Each row, then the grade of its hidden value
-57, 117, -142, -79, 131, 92, 21, 132, -36, -21, 62, -76, -212, -157, 43, -106, 79, -108, -2, -99, -18, 100, 12, 93, 105, -123, -2, 148, 234, -63, 211, -280, -72, 76, 115, 132, 39, -204, -120, 35, -79, -367, 269, 93, -270, -101
<87>
-37, 95, 195, 141, -52, 152, 10, 32, 93, 77, 376, 102, -76, 12, 34, -32, 66, -89, -138, -125, 48, -76, 84, -95, -148, -193, 182, 223, 239, 177, 144, -107, 71, 227, -252, 116, -180, -222, -102, -344, 55, -102, 39, 74, -89, -22
<101>
-58, 108, 277, -80, -3, 54, -53, -226, 148, -100, -15, 268, 130, -69, 56, 123, 46, -190, -81, 33, -49, 171, 172, 16, -100, 23, 17, -85, 246, -16, -59, -106, -161, -18, -64, -77, -286, 73, -125, 64, -219, 212, -253, 191, -5, -9
<103>
152, -45, -107, 3, 136, -19, -32, -26, 187, -57, -141, 362, 64, -111, 40, 29, -167, -93, 165, -212, -209, 52, 108, 308, 262, 106, -131, 70, 261, -39, 281, 84, -90, 88, -175, 9, -84, 155, -96, -184, -194, 170, -95, -59, 143, -62
<88>
-80, -86, 137, 138, 8, 147, -41, 374, -189, 8, 570, -105, -264, -154, -249, -131, 14, 99, -274, -194, 156, -129, -351, -235, -307, -590, 127, 203, 95, 73, 202, -235, 268, 227, -44, 175, -125, -449, 52, -290, 313, -391, 186, 2, -55, -56
<105>
107, 246, 104, 83, -12, 226, -21, -67, 311, 144, 240, 177, -47, -99, 207, -49, 155, -190, 5, -172, -28, 67, 241, 232, 138, 95, 155, 259, 353, 113, 186, -71, -76, 28, -210, 149, -87, -111, -481, -357, -196, -68, 7, 126, -111, -90
<103>
49, 122, 226, 100, -160, 69, 10, 211, -176, -67, 493, -178, -143, 115, -32, -212, 51, 101, -76, 50, 196, -196, -107, -183, 88, -227, 304, 273, 140, 81, 66, -36, 123, -28, -146, 30, -193, -235, -31, -181, 87, -78, 121, 71, -161, 7
<98>
44, 44, 91, -48, -182, 208, 22, -283, 141, -40, -39, 245, 167, 118, 189, 238, 82, -216, 37, 221, 102, 130, 166, 51, 186, 304, 4, -13, -78, -104, -21, 176, -231, -142, 28, 35, 92, 96, -2, 205, -160, 107, 59, -77, -5, -117
<103>
344, -107, -54, -87, 50, -178, 228, 152, 214, -65, -287, 276, -64, -116, -132, 179, -122, -155, -71, -345, -178, 102, -53, 447, 36, 136, -105, 49, 415, -62, 239, 127, 86, -20, -21, -176, 23, 422, -112, 20, -60, 89, -279, 247, 444, 160
<105>
-17, -139, -56, -93, 21, 91, -132, -196, -38, -256, -161, 379, 211, -88, 62, 116, -169, -74, 258, 236, -44, 126, -7, -11, 224, 82, -198, -216, -150, -229, 63, 110, -236, -37, 49, 12, -33, 47, 185, 252, -213, 184, 18, -305, -24, -203
<105>
-177, -331, 65, 63, -27, 102, -108, -320, -98, -125, -88, 388, 207, 136, -23, 321, -141, -59, -160, 70, -36, 98, 29, -27, -84, -23, -241, -205, -230, -58, 8, 105, -168, 292, -61, 1, -182, 0, 346, 119, 136, 193, 7, -286, 219, -67
<96>
-183, -82, -12, 88, -137, 129, -135, 19, -378, -100, 404, -76, -165, -18, -26, -116, 7, 162, -118, 26, 114, 8, 47, -81, 181, -254, 54, 64, -301, 59, 50, -103, -133, 290, -138, 281, -83, -359, 132, -171, 201, -354, 405, -318, -273, -136
<105>
117, 225, -70, -117, 69, 213, -17, -50, 312, 62, -45, 175, -11, -215, 169, 34, 131, -260, 138, -69, -30, 204, 140, 272, 271, 212, -19, 142, 270, -132, 196, -68, -192, -218, 102, 138, 161, 18, -360, 13, -342, -117, 78, 110, -137, -188
<87>
-14, 55, 176, -82, -218, 52, 55, -59, -124, -181, 126, 34, 34, 91, 19, 65, 26, -64, 4, 270, 170, 19, 29, -203, 67, 15, 128, -16, -78, -69, -83, 53, -107, -102, 12, -13, -18, 8, 192, 231, -57, 4, 69, -11, -140, -42
<105>
261, -369, 12, -76, -21, -45, 178, 25, -80, -332, -337, 308, 114, 55, -87, 274, -173, -107, 0, 203, 12, 69, -450, 107, -159, 37, -195, -300, 86, -310, 51, 204, 139, -127, 299, -387, -85, 239, 131, 614, 62, 238, -252, -1, 482, 103
<103>
16, 139, 208, -35, -207, 127, -16, -128, 53, -60, 163, 89, 157, 195, 82, 79, 28, -92, 74, 235, 175, -60, 117, -181, 252, 163, 146, 144, -37, -56, -22, 183, -153, -227, -76, 34, 18, 61, 173, 65, -163, 206, 62, -25, -104, -111
<98>
-159, 145, 413, 35, -183, 234, -242, -456, 88, -127, 257, 380, 314, 27, 209, 68, 41, -107, 86, 314, 68, 94, 323, -215, 65, 67, 117, -123, -89, 44, -177, 42, -309, -4, -275, 73, -359, -103, -61, -88, -277, 358, -153, -151, -209, -179
<101>
-142, -48, 238, 91, -55, 237, -189, 36, -26, 15, 446, 126, 43, -64, -140, 42, -5, 19, -156, -25, 157, -56, -141, -265, -107, -304, 44, 115, -90, 1, 83, -35, 14, 45, -89, 202, -103, -279, 154, -228, 93, -29, 92, -130, -24, -184
<88>
270, 27, 34, -40, -102, 139, 89, 96, 143, -97, 67, 208, 4, -127, 49, 44, 3, -137, 154, 87, 85, 39, -143, 91, 108, 83, 62, 42, 138, -141, 146, 133, 38, -213, 58, -11, 115, 50, -176, 101, -148, -26, -34, -6, 64, -89
<101>
157, -80, -163, 204, -139, 129, 208, 124, -212, -63, 207, -102, -202, 311, 222, -119, 24, 10, 53, 139, 121, -199, -91, 57, 181, -1, 172, 225, 67, 53, 226, 81, 142, 240, -80, -19, -7, -257, -53, 18, 227, -260, 388, -163, -95, 43
<103>
270, -65, -138, 38, 9, 98, -16, 319, -5, -15, 203, 37, -166, -181, -98, -107, -58, 65, 59, -216, 39, -32, -251, 275, 324, -71, -6, 226, 97, -113, 322, 95, 92, -120, 21, 136, 140, -65, -181, -188, 24, -196, 161, -103, 115, -115
<98>
-21, -168, 183, 12, -91, -15, -130, -79, -200, -206, 107, 159, 102, 57, -119, 66, -124, 105, -109, 51, 34, 18, -75, -6, 120, -94, -49, -86, -110, -70, -32, 99, -90, 10, -79, -53, -269, 32, 173, 36, 51, 229, -85, -125, 151, -17
<98>
143, -105, 149, 228, -77, 17, 22, 231, -212, -105, 407, -42, -116, 181, -53, -194, -88, 168, -84, -48, 87, -271, -246, -40, 31, -277, 195, 217, 193, 95, 171, 53, 260, 153, -217, -94, -345, -217, -46, -246, 228, 60, 21, -31, 109, 88
<98>
167, 166, -21, -121, -140, -140, 152, 147, -219, -239, 19, -193, -126, 148, 70, -190, -17, 34, 174, 183, 81, -74, 46, 34, 439, 114, 199, 156, 160, -81, 44, 47, -69, -188, 4, -112, -27, 105, 48, 222, -144, -21, 139, 107, -222, 56
<98>
-91, -261, -13, 14, 161, 49, -281, -110, -38, -120, -39, 380, 173, -135, -149, 116, -234, 57, -10, -160, -141, 90, -71, 130, 171, -119, -302, -97, -86, -132, 169, 55, -161, 116, -71, 84, -196, 6, 184, -122, -34, 240, -54, -273, 214, -171
<98>
-74, 190, -53, -68, 121, 74, -172, 19, 143, 65, 149, 138, -82, -304, -15, -97, 4, -62, 47, -313, -126, 146, 281, 195, 317, -44, -29, 209, 162, 35, 226, -170, -243, 72, -183, 322, 14, -66, -143, -396, -240, -172, 135, -10, -235, -203
<88>
251, -179, -314, 103, 10, 32, 228, 165, -108, -138, -88, 93, -139, 150, 154, -51, -126, -48, 213, 64, -26, -127, -167, 180, 203, 52, -20, 104, 147, -76, 334, 128, 138, 197, 4, -86, 78, -65, 10, 135, 102, -168, 259, -186, 53, 21
<96>
-157, 8, 357, 47, 32, 183, -112, 104, 141, 69, 398, 161, 48, -111, -239, 114, 6, -97, -261, -140, 122, -62, -186, -357, -402, -397, 59, 144, 172, 31, 101, -136, 129, 30, -63, 110, -149, -203, 179, -231, 65, 33, -103, 131, 68, -107
<88>
24, 79, 245, -170, -52, 0, 100, -55, 215, -67, -82, 232, 88, -90, -99, 251, 27, -254, -123, -15, 23, 144, 41, -64, -196, 34, 7, -31, 237, -74, -14, -20, -61, -147, 58, -82, -9, 232, 96, 182, -170, 118, -241, 280, 111, 14
<101>
3, 165, 346, -61, -243, 129, -87, -308, -83, -219, 150, 100, 123, 59, 203, 3, 148, -65, -10, 351, 129, 163, 177, 4, 165, 142, 173, -136, -8, -58, -246, 0, -254, -195, -23, -89, -319, -21, -260, 227, -217, 195, -122, 54, -169, -32
<87>
137, -215, 166, 192, -29, -31, -6, 53, -216, -288, 173, 200, 67, 178, 16, -120, -210, 123, 78, 151, -7, -216, -253, -84, -49, -223, 77, -55, 172, 6, 98, 103, 200, 189, -202, -263, -503, -122, 24, -17, 110, 319, -176, -126, 177, 94
<88>
462, 96, 120, -169, -73, -81, 256, 22, 463, -71, -332, 366, 170, -1, 12, 255, -63, -308, 152, -44, -52, 63, -9, 284, 151, 422, 20, 77, 463, -169, 138, 330, 26, -445, 38, -277, 129, 593, -128, 213, -355, 413, -425, 336, 410, 87
<88>
204, 113, 99, -157, 60, -112, -54, -16, 190, -148, -129, 299, 40, -307, -41, -10, -75, -87, 90, -209, -190, 213, 148, 378, 253, 118, -44, -34, 340, -79, 91, -4, -166, -164, -107, -56, -177, 299, -307, -86, -356, 207, -333, 183, 113, -8
<88>
-204, 26, 137, 156, 55, 258, -227, -213, 82, 81, 312, 255, 46, -67, 110, 5, 47, -68, -117, -132, -49, 67, 213, 15, -16, -154, -6, 91, 64, 132, 120, -158, -152, 317, -262, 232, -280, -315, -157, -394, -17, -26, 87, -136, -133, -166
<103>
139, 30, 266, -65, -218, -68, 110, -65, 9, -123, 51, 132, -22, -11, -49, 134, 50, -77, -211, -47, 30, 135, 113, 169, -9, 80, 115, -34, 134, 37, -91, 62, -66, -49, -103, -103, -162, 227, -122, 48, -29, 78, -228, 203, 161, 132
<101>
31, -207, -198, 104, -58, -10, 52, -77, -258, -64, -31, 11, -174, 160, 82, 39, -18, 67, -196, -158, -78, 86, 126, 427, 298, 75, -91, 53, -64, 50, 137, 26, -125, 353, -97, 46, -105, -37, -62, -42, 234, -205, 270, -169, 94, 75
<87>
-63, 28, 158, 132, 24, 6, 14, 61, -77, -15, 295, 30, -175, -16, -8, -111, 31, -1, -231, -219, -57, -27, 84, 45, -171, -289, 136, 139, 317, 204, 118, -237, 78, 375, -256, 20, -381, -220, -171, -314, 126, -132, -17, 140, -60, 94
<96>
466, -60, -282, 248, 111, 6, 235, 503, 53, 11, 211, 34, -343, -49, 79, -316, -118, 34, 192, -336, -108, -264, -258, 379, 177, -149, 148, 392, 552, 97, 566, 39, 406, 251, -221, -35, -41, -169, -425, -414, 125, -268, 134, -1, 128, 87
<105>
-152, -387, -81, 305, 56, 280, -154, -81, -179, 18, 265, 237, 5, 134, 17, 94, -107, 66, -177, -74, 13, -89, -178, -8, -92, -278, -166, 32, -188, 40, 248, 14, 59, 504, -129, 158, -191, -424, 142, -227, 374, -109, 294, -439, 146, -129
<103>
-43, -147, 146, 65, 6, 218, -273, -208, 32, -162, 127, 441, 297, -51, 31, 83, -163, -10, 174, 183, 16, 8, -88, -121, 122, -56, -124, -125, -139, -144, 70, 151, -136, -27, -97, 54, -208, -109, 107, -36, -143, 345, -76, -342, 68, -244
<88>
265, 122, 129, 55, -98, -90, 235, 304, -134, -219, 235, -108, -198, 88, 59, -275, -17, 12, 115, 118, 76, -208, -170, -72, -12, -168, 331, 165, 447, 49, 125, -50, 265, 3, -113, -233, -262, -91, -182, 33, -11, -36, -65, 222, -103, 164
<105>
